cols: F X Z J E
[132 142 183 122  67] = j_471
[140 134 162 111  99] = j_620
[131 140  90 163 147] = j_825
[132 142 190 122  67] = j_10
[140 146 163 131  90] = j_693
key -> tag
[132] -> j_715
[141] -> j_683
[140] -> j_200
[133] -> j_346
[131] -> j_91
[142] -> j_882
[139] -> j_604
join j_471 1:   j_715
which: [140 134 162 111  99]  j_620
col: [142 134 140]  X
which: [140 146 163 131  90]  j_693
which: [132 142 190 122  67]  j_10
order: [146 163 131  90 140]  j_693
order: [142 122 132  67 190]  j_10

cols: H G S P
[135 182  59 140]  j_856
[ 84 188 184 146]  j_459
[187  84 146 184]  j_60
order: [140  59 182 135]  j_856
order: [188 146 184  84]  j_459

cols: T B R C L
[169 146  59  97 116]  j_723
[ 95 134 160 145  94]  j_710
[146 104 116  87 182]  j_394
[149 107 139 137 191]  j_209
[ 89 125 164 134 103]  j_958
order: [ 59  97 116 146 169]  j_723
order: [107 139 137 191 149]  j_209
col: [145  87]  C

cols: D A Y Q N V
[161 132 187 141 162  89] = j_837
[ 73  74  74  86 184 123] = j_468
[ 74 184 123  73  87  75] = j_993
[184  73  74  74  87 123] = j_484
key -> tag
[73] -> j_491
[75] -> j_225
[162] -> j_119
[161] -> j_820
[72] -> j_658
[74] -> j_711
join j_468 1:   j_491
col: [ 89 123  75]  V
order: [123 184  86  74  74  73]  j_468
which: [184  73  74  74  87 123]  j_484
order: [ 74  87  73 123 184  74]  j_484
order: [ 73  74  74  87 123 184]  j_484

cols: luse rav leg Pev Vimo Repi rorop
[113 170  92 131  87 142 104] -> j_266
[166 147 155 162 142  98 128] -> j_755
[ 50 134 140 124  88 137 112] -> j_160
[139 163 135  97 152 117 112] -> j_640
[124 157 146 130 124 118 117] -> j_388
[111 114 124  50 117 128 124] -> j_140
[ 60 100 139 161 147  88 154] -> j_117
[141 123 167 144 207 130 119] -> j_936
col: [139 124 111  60]  luse
tags:
[152] -> j_222
[124] -> j_510
[147] -> j_890
[139] -> j_935
join j_640 5:   j_222

cols: lol Sisak Zigif Raka senub nite zaf rini Tena Sobot
[161 123 138 124 163 162 174  99  94 152] = j_809
[161 123 138 124 163 162 174 167 136 115] = j_252
[161 124 145 126 147 140 204 110  84 155] = j_213
col: [124 124]  Raka
Table of tags by key:
[109] -> j_283
[145] -> j_300
[111] -> j_559
[110] -> j_238
[99] -> j_275
[84] -> j_540
join j_213 8:   j_238
which: [161 124 145 126 147 140 204 110  84 155]  j_213

cols: ruvad rulu bule Pimo ripep nesel
[170  90 174 123 183 175] -> j_672
[151 129 158 115 157 105] -> j_694
[ 63  54 204 191  59 184] -> j_655
[133 129 139 140 142 156] -> j_40
[133 141 139 140 142 156] -> j_227
[ 53 184  59 204  63 191] -> j_861
[147 113 149 135 155 164] -> j_603
[104 111  97 121  97 119] -> j_417
[142 131 148 115 147 111] -> j_777
[127 129 127 144 130 150] -> j_22
[141 113 149 135 155 164] -> j_79
[135 128 137 130 139 129] -> j_290
Table of tags by key:
[156] -> j_505
[140] -> j_665
[141] -> j_85
[204] -> j_921
[157] -> j_780
join j_40 4:   j_665
order: [129 135 128 137 130 139]  j_290
order: [ 53  59  63 184 191 204]  j_861
col: [139 139  59 149  97 148]  bule
which: [151 129 158 115 157 105]  j_694

cols: nomub Suz binur saz Ramab pib mov sevu
[126 181 128 144 128 172 128 121] -> j_812
[120 117 127 102 117  97 114 123] -> j_390
[128 131 165 106 136 113 107 105] -> j_366
[ 96 115 139 130 166  66  80 114] -> j_399
[137 159 133 162 120 161 118 113] -> j_907
[124 140 142  93  98  92 129 117] -> j_708
[113 105 128 165 131 105 107 136] -> j_816
[148 144 135 136 116 151 118 133] -> j_608
[120 111 124  94 139 209 163 132] -> j_775
tags:
[123] -> j_632
[126] -> j_489
[113] -> j_351
[124] -> j_981
[112] -> j_914
[122] -> j_501
[127] -> j_561
join j_390 8:   j_632
order: [105 105 107 113 128 131 136 165]  j_816
which: [ 96 115 139 130 166  66  80 114]  j_399
col: [107  80]  mov
which: [120 117 127 102 117  97 114 123]  j_390
col: [144 102 106 130 162]  saz

cols: togak Zul baki sas Zose
[180  89 132 158 110] = j_92
[126 174 124 140 122] = j_631
[ 95 152 104 114 112] = j_910
[108  55 121 130 131] = j_858
[131 139 113 128 112] = j_398
[131 139 100 128 117] = j_27
[170  91 151 154 142] = j_337
[111 150  98 105 112] = j_785
[ 89 109 158 180 132] = j_964
[131  86 113 128 112] = j_605
order: [110 158 132  89 180]  j_92
Table of tags by key:
[154] -> j_821
[129] -> j_19
[128] -> j_860
[100] -> j_899
[139] -> j_416
[127] -> j_919
join j_27 4:   j_860

cols: lif gog bovop kome mak
[171 147  73 153 162]  j_838
[127 126 126 145 112]  j_481
[116 122 156  86 111]  j_913
[117  85 114 130 113]  j_386
[ 69 123 117 123  98]  j_147
[171 164  63 168 178]  j_846
[122  81 146 126 107]  j_987
[152 109  99 156 152]  j_855
[108 107 159 128 115]  j_626
[153 104 100 106 115]  j_687
[149 173 122 125  89]  j_88
[146 129 115 130 121]  j_242
col: [162 112]  mak
tags:
[129] -> j_790
[122] -> j_409
[109] -> j_424
[123] -> j_874
[146] -> j_400
join j_242 2:   j_790
which: [122  81 146 126 107]  j_987

cols: mel did zoz zivav sab tek vup bir seb bebu
[112 160 126 108 141 174  99 111  94 170] = j_358
[ 99 108 112 174 111 126 140  94 170 160] = j_78
[109 117 131  78 127 152 121  94  91  53] = j_254
[118 129 116 170 117 123 145 120 163 157] = j_719
order: [ 94  99 108 111 112 126 140 160 170 174]  j_78
col: [108 117]  did
col: [111 127]  sab
tags:
[91] -> j_884
[163] -> j_772
join j_254 9:   j_884

cols: sutav gupus letig Vom valo pomun famam ledo Pavig nura
[ 85 139 126 159 116 127 145 141 169 145] : j_272
[139 128 141 116 169 159 145 126  85 145] : j_553
[129 139  99 166 113 136 146 135 161 102] : j_453
[142 146 142  67 113 144 139 135 112 113] : j_618
[129 156  99 166 113 136 146 135 161 102] : j_428
[150 151 152 114  98 119 151 151  90 113] : j_360
[ 95  83  92 131 139 126 149 119 106 121] : j_670
[150 148 163 136 100  98 136 154  99 122] : j_730
[131 121 149  83 138 126 106 119  95  92] : j_576
[143 146 142  71 111 143 142 136 108 111] : j_77
[150 151 151 112  98 120 152 150  90 113] : j_654
order: [139 145 116 127 169 126 145  85 141 159]  j_272
order: [139 126 149 119 106 121  95  83  92 131]  j_670

cols: figef Reta mafo bulis vopa
[111 186 168 149 138] : j_407
[111 186 167 149 138] : j_214
[111 186 168 197 116] : j_282
tags:
[197] -> j_572
[149] -> j_549
[168] -> j_584
join j_282 4:   j_572
order: [111 168 186 149 138]  j_407
col: [149 197]  bulis
order: [149 138 111 186 168]  j_407
order: [111 138 149 168 186]  j_407
which: [111 186 167 149 138]  j_214
which: [111 186 168 197 116]  j_282

cols: Nis Zopof Luv vagu bidim pud gedo
[125 125 134 105 104 117 143] -> j_190
[124 126 133 109 100 117 142] -> j_845
[121 130 127 135 113 126 128] -> j_588
[134 105 118 143 125 125 104] -> j_983
[124 132 123 152 133 135 116] -> j_804
[139 129 125 137 169 139 115] -> j_58
[103 139 114 197 103 139 102] -> j_566
[126 123 136  96  98 114 148] -> j_742
[103 139 114 197 103 139 138] -> j_600
[132 126 130 116 131 125 133] -> j_703
[139 129 125 144  99 125 126] -> j_82
[126 123 136 136 188 144 112] -> j_545
order: [138 139 103 197 114 139 103]  j_600
order: [134 105 104 117 143 125 125]  j_190
tags:
[104] -> j_457
[168] -> j_630
[114] -> j_564
[115] -> j_145
[103] -> j_334
[169] -> j_181
join j_58 7:   j_145
which: [126 123 136 136 188 144 112]  j_545
col: [125 114 136]  Luv

cols: bup Lom nirez rifet limet Mobo nifif zalaz boki
[ 82 149 146 125  86  71  66  81 138] : j_734
[139  96  90  74 185 111 131  92 186] : j_834
[145 149 147  63 146 116 149  82 125] : j_450
[158 147 193 186 190  71 184 165  66] : j_525
[ 71  66 158 147 191 193 184 186 165] : j_395
col: [149 147  66]  Lom
order: [ 66  71 147 158 165 184 186 191 193]  j_395
order: [165  71  66 158 147 191 193 184 186]  j_395
order: [ 82 125 145 149 147  63 146 116 149]  j_450
order: [ 71 184 165  66 158 147 193 186 190]  j_525
col: [145 158  71]  bup

cols: fon repiz kozop mima mudav Tegal pekef nas Gasag fugob
[122 124  99 127 107  79 115 131 128 115] = j_442
[122 124  99 127 107  79 154  95 135 167] = j_738
[122 131 142 141 148 146 133 127 141 128] = j_625
[133 139  66  98  93  64 165 101 115 149] = j_648
key -> tag
[146] -> j_31
[134] -> j_166
[115] -> j_947
[133] -> j_320
[154] -> j_23
join j_625 7:   j_320
col: [107 148]  mudav
col: [131 139]  repiz
col: [107 107 148]  mudav

cols: U W K M
[101 125 147 117] -> j_365
[150 128 147 114] -> j_671
[129 147 150 114] -> j_758
[ 94 174 202 137] -> j_841
[ 94 174 202 107] -> j_106
[131 165 171  98] -> j_835
[129 127 150 114] -> j_371
tags:
[131] -> j_781
[150] -> j_335
[171] -> j_372
[202] -> j_279
join j_835 3:   j_372
order: [147 150 114 129]  j_758
order: [202 107  94 174]  j_106

cols: Lik soz Roriz Fupe
[156 137 113  63] = j_685
[ 64 113 156 137] = j_557
[106 104 128 127] = j_857
[106 106 128 127] = j_16
order: [ 63 113 137 156]  j_685
order: [137 156 113  64]  j_557
col: [113 156 128]  Roriz
col: [113 104]  soz
tags:
[128] -> j_241
[105] -> j_361
[127] -> j_246
[106] -> j_461
[137] -> j_698
join j_16 4:   j_246
which: [156 137 113  63]  j_685

cols: tadu Dasam Libak lagel bazo variz tevik Dis
[128 145 124 116 112 114 124 123] -> j_752
[192  99  72  85  65 152  74  74] -> j_374
[151 113 107 115 104 137 108 108] -> j_922
[115  91 157 159 136  69 158 156] -> j_668
[128 145 124 116 161  63 180 177] -> j_392
[138 156 103  96  98 133 103 102] -> j_467
[114 128 113 116 123 124 124 145] -> j_245
[189 117  65  76  64 159  66  66] -> j_230
[115  91 157 159 136 139 158 156] -> j_446
[127  82 143 153 130  95 144 143] -> j_329
[120 104 135 141 133 111 136 135] -> j_278
col: [107 157]  Libak
tags:
[103] -> j_458
[124] -> j_610
[156] -> j_893
[123] -> j_72
[157] -> j_990
[125] -> j_967
join j_752 3:   j_610
col: [159 139]  variz
order: [112 114 116 123 124 124 128 145]  j_752
which: [192  99  72  85  65 152  74  74]  j_374

